Here is a tiny trained network, its code and every weight. The questions are about switching its units off for an input and a class, where a switched-off unit gives its printed mean instead of its output.

import numpy as np


def w(rows, s, z=0):
    codes = np.array(rows[::2]) - 128.0
    scale = np.full(codes.shape[1], s)
    scale[-1] = z or s
    return codes * scale


def f(y):
    return np.maximum(y, 0)


def log_softmax(a):
    a = a - a.max(-1, keepdims=True)
    return a - np.log(np.exp(a).sum(-1, keepdims=True))


def net(x, mask):
    res = np.array(x, float).reshape(1, 7) / 4 @ E
    y = f(res @ A[0][:, :-1].T + A[0][:, -1])
    res = res + np.where(mask, y, B[0][:, -1]) @ B[0][:, :-1]
    return log_softmax(res[-1] @ U[:, :-1].T + U[:, -1])


A, B = {}, {}
E = w([
[75,180,192,88,231,210,183,87,87,52,201,174],'x0',
[187,130,103,105,254,151,53,60,210,57,45,32],'x1',
[198,68,153,250,126,163,195,189,99,50,156,54],'x2',
[62,11,133,163,209,64,173,27,50,189,91,108],'x3',
[218,220,207,84,101,8,167,82,53,120,110,85],'x4',
[100,148,237,209,72,145,152,81,213,122,15,194],'x5',
[190,112,147,65,99,253,196,108,133,239,104,62],'x6',
],0.0053)
A[0] = w([
[39,33,52,166,145,220,85,169,195,135,151,177,61],'N0',
[162,78,75,158,26,66,108,182,157,244,57,105,137],'N1',
[214,143,116,121,253,170,54,51,230,51,30,7,219],'N2',
[82,173,217,76,231,217,208,79,81,73,185,187,187],'N3',
[126,103,27,44,155,98,103,169,63,142,226,73,59],'N4',
[126,109,79,180,87,28,58,160,137,111,102,152,136],'N5',
[77,112,125,153,43,118,180,189,71,182,208,202,94],'N6',
[113,154,202,181,74,163,156,96,191,110,52,169,54],'N7',
[200,199,196,66,131,23,137,80,70,121,103,95,70],'N8',
[106,185,100,58,105,113,66,127,165,146,130,184,67],'N9',
[160,104,34,126,103,67,81,167,115,179,163,72,111],'N10',
[179,226,88,93,87,153,92,223,167,78,176,125,42],'N11',
[84,115,147,133,34,99,169,171,83,202,171,213,43],'N12',
[217,224,147,125,59,183,84,235,197,47,158,149,50],'N13',
[132,122,40,60,166,123,107,148,41,136,222,80,78],'N14',
[193,82,157,220,133,109,159,190,111,55,164,94,62],'N15',
[67,145,163,157,6,99,206,217,30,188,204,228,97],'N16',
[175,74,128,234,118,138,185,169,108,49,168,92,4],'N17',
[65,42,47,152,151,234,82,148,189,160,122,150,114],'N18',
[171,126,142,45,113,233,172,117,132,238,75,78,182],'N19',
[137,115,153,86,48,210,226,147,96,238,150,111,149],'N20',
[142,81,100,185,51,80,87,164,183,205,63,123,123],'N21',
[73,169,97,42,120,86,57,92,142,178,126,183,44],'N22',
[41,57,48,160,166,211,76,155,185,134,149,160,50],'N23',
[80,127,220,190,91,118,151,85,185,130,32,205,3],'N24',
[68,163,112,86,137,59,64,115,158,164,125,174,79],'N25',
[157,96,132,232,119,129,164,188,106,39,167,88,53],'N26',
[98,121,205,199,92,127,116,79,170,117,55,184,124],'N27',
[218,205,199,95,96,16,156,72,52,134,127,102,64],'N28',
[142,104,44,78,181,116,118,161,53,109,218,82,27],'N29',
[51,128,106,179,138,18,79,155,105,29,167,228,79],'N30',
[74,14,142,163,181,66,174,34,74,176,81,104,100],'N31',
[45,38,73,155,131,207,98,161,182,136,147,188,35],'N32',
[57,167,128,56,135,115,120,93,148,151,138,191,99],'N33',
[82,156,94,45,114,95,86,81,135,178,113,193,30],'N34',
[128,180,194,183,84,154,141,140,227,96,62,174,70],'N35',
[64,10,125,177,195,73,170,28,59,185,117,102,53],'N36',
[176,74,148,212,141,138,186,157,115,61,143,51,34],'N37',
[100,154,116,177,143,19,75,130,120,33,154,179,98],'N38',
[113,158,106,53,178,114,68,80,185,146,89,138,112],'N39',
[63,156,98,52,129,115,78,86,137,173,122,170,29],'N40',
[51,128,107,175,127,20,45,143,108,15,146,205,64],'N41',
[115,134,199,169,88,166,158,69,177,155,64,161,170],'N42',
[180,74,58,150,45,26,84,173,169,208,54,96,129],'N43',
[29,188,202,90,202,203,204,116,67,65,226,224,179],'N44',
[67,149,92,27,140,76,85,85,142,161,122,182,43],'N45',
[57,28,129,160,185,52,171,41,36,166,90,102,41],'N46',
[165,151,26,58,130,129,98,197,88,122,200,97,48],'N47',
],0.005,0.0022)
B[0] = w([
[211,217,172,93,44,51,217,179,58,58,117,166,216],'N0',
[145,237,89,214,173,151,89,20,116,70,178,43,218],'N1',
[80,29,22,4,165,83,61,123,87,59,4,65,254],'N2',
[149,237,103,212,177,155,66,36,139,79,195,39,239],'N3',
[194,78,232,170,236,46,120,143,191,192,143,184,204],'N4',
[190,159,68,146,133,178,71,30,81,114,188,54,187],'N5',
[105,67,102,60,208,65,46,131,141,66,37,88,218],'N6',
[164,60,210,128,207,67,102,157,198,205,175,163,189],'N7',
[194,214,186,90,45,43,225,173,70,41,89,174,199],'N8',
[38,131,157,188,88,194,151,177,109,178,91,69,176],'N9',
[174,159,181,207,205,93,82,70,157,128,173,99,182],'N10',
[32,180,128,74,87,138,63,225,224,183,178,131,195],'N11',
[58,58,71,110,180,102,83,148,118,54,20,57,208],'N12',
[18,212,98,72,46,173,58,227,220,194,164,118,212],'N13',
[196,70,221,158,230,64,118,141,184,191,153,179,201],'N14',
[59,83,165,210,86,208,198,149,76,165,51,63,176],'N15',
[62,69,52,38,191,49,63,145,130,37,3,78,253],'N16',
[43,88,188,240,100,211,214,173,65,197,42,33,176],'N17',
[225,191,174,77,53,45,210,151,70,60,131,168,218],'N18',
[200,54,89,93,59,218,128,45,36,200,196,153,233],'N19',
[181,39,49,25,129,182,53,57,63,133,130,126,227],'N20',
[164,210,117,195,194,119,79,42,141,78,175,58,200],'N21',
[66,96,197,222,109,190,193,162,79,164,61,64,191],'N22',
[202,209,194,98,70,37,207,160,74,56,119,170,206],'N23',
[211,58,238,170,241,44,115,163,192,204,161,173,196],'N24',
[104,88,153,189,107,209,189,136,82,165,79,67,182],'N25',
[54,94,177,221,89,225,193,155,62,187,60,42,179],'N26',
[179,77,198,130,211,93,104,126,180,186,148,150,197],'N27',
[211,198,206,84,29,39,237,198,70,57,118,185,206],'N28',
[176,61,239,190,222,86,117,148,205,204,144,167,188],'N29',
[228,42,61,46,89,213,89,53,51,187,215,177,204],'N30',
[51,220,87,54,47,139,67,219,212,167,192,138,222],'N31',
[216,197,190,79,72,42,210,181,72,48,102,167,200],'N32',
[78,123,151,217,130,172,168,117,103,132,81,51,189],'N33',
[76,92,188,230,115,196,205,165,72,161,53,82,186],'N34',
[143,74,210,114,198,77,79,170,191,195,180,162,191],'N35',
[29,213,112,53,49,149,63,220,218,189,197,134,220],'N36',
[60,62,171,206,81,207,169,173,69,205,37,59,175],'N37',
[220,65,88,37,61,187,117,91,55,160,179,171,189],'N38',
[59,74,125,166,129,152,138,151,86,115,37,51,185],'N39',
[79,104,194,214,108,185,196,168,63,173,69,63,181],'N40',
[205,31,68,36,62,220,93,57,51,194,197,164,201],'N41',
[193,73,175,107,188,98,99,115,157,174,170,151,204],'N42',
[122,241,121,216,141,138,117,51,140,56,155,48,214],'N43',
[143,231,93,223,172,128,73,27,127,49,171,37,249],'N44',
[75,113,202,219,118,192,196,178,97,179,61,70,192],'N45',
[31,226,114,67,48,137,64,235,224,173,194,135,215],'N46',
[133,78,230,132,200,64,89,171,202,203,156,182,188],'N47',
],0.0048,0.0072)
U = w([
[34,73,194,254,92,236,229,182,62,202,39,86,51],'0',
[202,48,231,162,247,32,104,160,226,219,183,184,42],'1',
[219,226,181,67,19,21,238,190,50,30,117,182,101],'2',
[11,220,89,48,38,167,53,242,239,198,202,140,156],'3',
[66,32,33,40,201,68,58,127,107,30,12,101,140],'4',
[150,233,95,235,182,158,84,12,133,51,215,77,152],'5',
[232,31,60,32,59,238,111,38,46,219,210,166,253],'6',
[73,97,36,162,139,104,188,81,207,101,151,225,186],'7',
],0.0063,0.0036)

Each question gives the input, the list of numbers given to net, and the class t.
The units are the neurons (one row each of A and B). Each row of codes is followed by its name. A weight is (code - 128) times the scale printed after its matrix; where a second scale follows, it is the last column's (A, B and U).
mask holds one flag per neuron, in row order. A switched-off neuron (its flag False) gives its mean, the last column of its row in B, instead of its output. The means were averaged over made-up inputs and are rounded, as every weight is.
A unit's drop is (log p(t) with every unit on - log p(t) with that unit switched off) / (log p(t) with every unit on - log p(t) with every unit switched off).
The circuit of an input: a set's keep is (log p(t) with only the set's units on - log p(t) with every unit switched off) / (log p(t) with every unit on - log p(t) with every unit switched off). Starting from the 12 units with the biggest drops (on a tie, the unit counted first), units are removed one at a time, each time the one whose removal leaves the highest keep (on an exact tie, the one counted first), for as long as the keep stays at least 0.8.
circuit, biggest first: the units of the circuit, biggest drop first
most important unit: the unit with the biggest drop
top k neurons: the k neurons with the biggest drops, biggest first
drop when u is switched off: that unit's drop, to one decimal
input [6,4,7,0,6,8,5], class 1: most important unit	N7
input [5,5,-2,5,4,2,-4], class 3: circuit, biggest first	[N46 N31]
input [6,1,-4,-7,7,8,8], class 1: top 4 neurons	[N7 N35 N24 N42]
input [-1,7,1,7,2,-4,3], class 3: circuit, biggest first	[N36 N46]
input [7,-8,6,5,2,-4,0], class 4: top 3 neurons	[N16 N6 N12]
input [-8,-1,3,8,4,2,-2], class 3: circuit, biggest first	[N46 N31]
input [3,5,-5,-3,-2,7,8], class 6: top 2 neurons	[N19 N2]
input [-6,1,4,-8,5,-7,-1], class 3: top 3 neurons	[N13 N11 N24]
input [-7,4,6,2,6,8,1], class 1: top 2 neurons	[N24 N7]
input [2,-3,-5,7,-5,1,-6], class 3: top 4 neurons	[N46 N36 N31 N19]
input [-7,5,5,6,-5,0,-6], class 5: top 4 neurons	[N43 N21 N5 N1]
input [-2,6,3,-3,7,2,8], class 6: top 2 neurons	[N19 N0]
input [-8,-7,3,6,7,-4,3], class 5: top 2 neurons	[N1 N43]
input [-3,-7,-6,-7,1,7,8], class 6: circuit, biggest first	[N20]
input [4,-5,-4,7,3,-6,3], class 3: top 2 neurons	[N46 N36]
input [8,3,-6,-7,-3,-6,-1], class 5: top 2 neurons	[N44 N3]
input [-8,6,0,7,-2,-8,5], class 1: top 3 neurons	[N4 N14 N29]
input [6,0,-4,-4,7,6,8], class 6: top 2 neurons	[N19 N20]
input [6,-3,1,-4,-6,0,-7], class 6: top 2 neurons	[N30 N41]
input [-1,3,5,5,-1,-2,7], class 6: circuit, biggest first	[N19]
input [5,2,-6,-2,-5,-3,-8], class 6: top 2 neurons	[N30 N41]
input [-2,-7,6,-8,-8,-1,6], class 2: drop when N18 is switched off	0.6
input [-6,1,1,0,-5,2,-6], class 5: drop when N20 is switched off	0.2
input [6,-7,4,-8,2,2,7], class 3: drop when N47 is switched off	0.0
input [0,4,-4,-1,1,-3,-4], class 0: drop when N20 is switched off	0.2
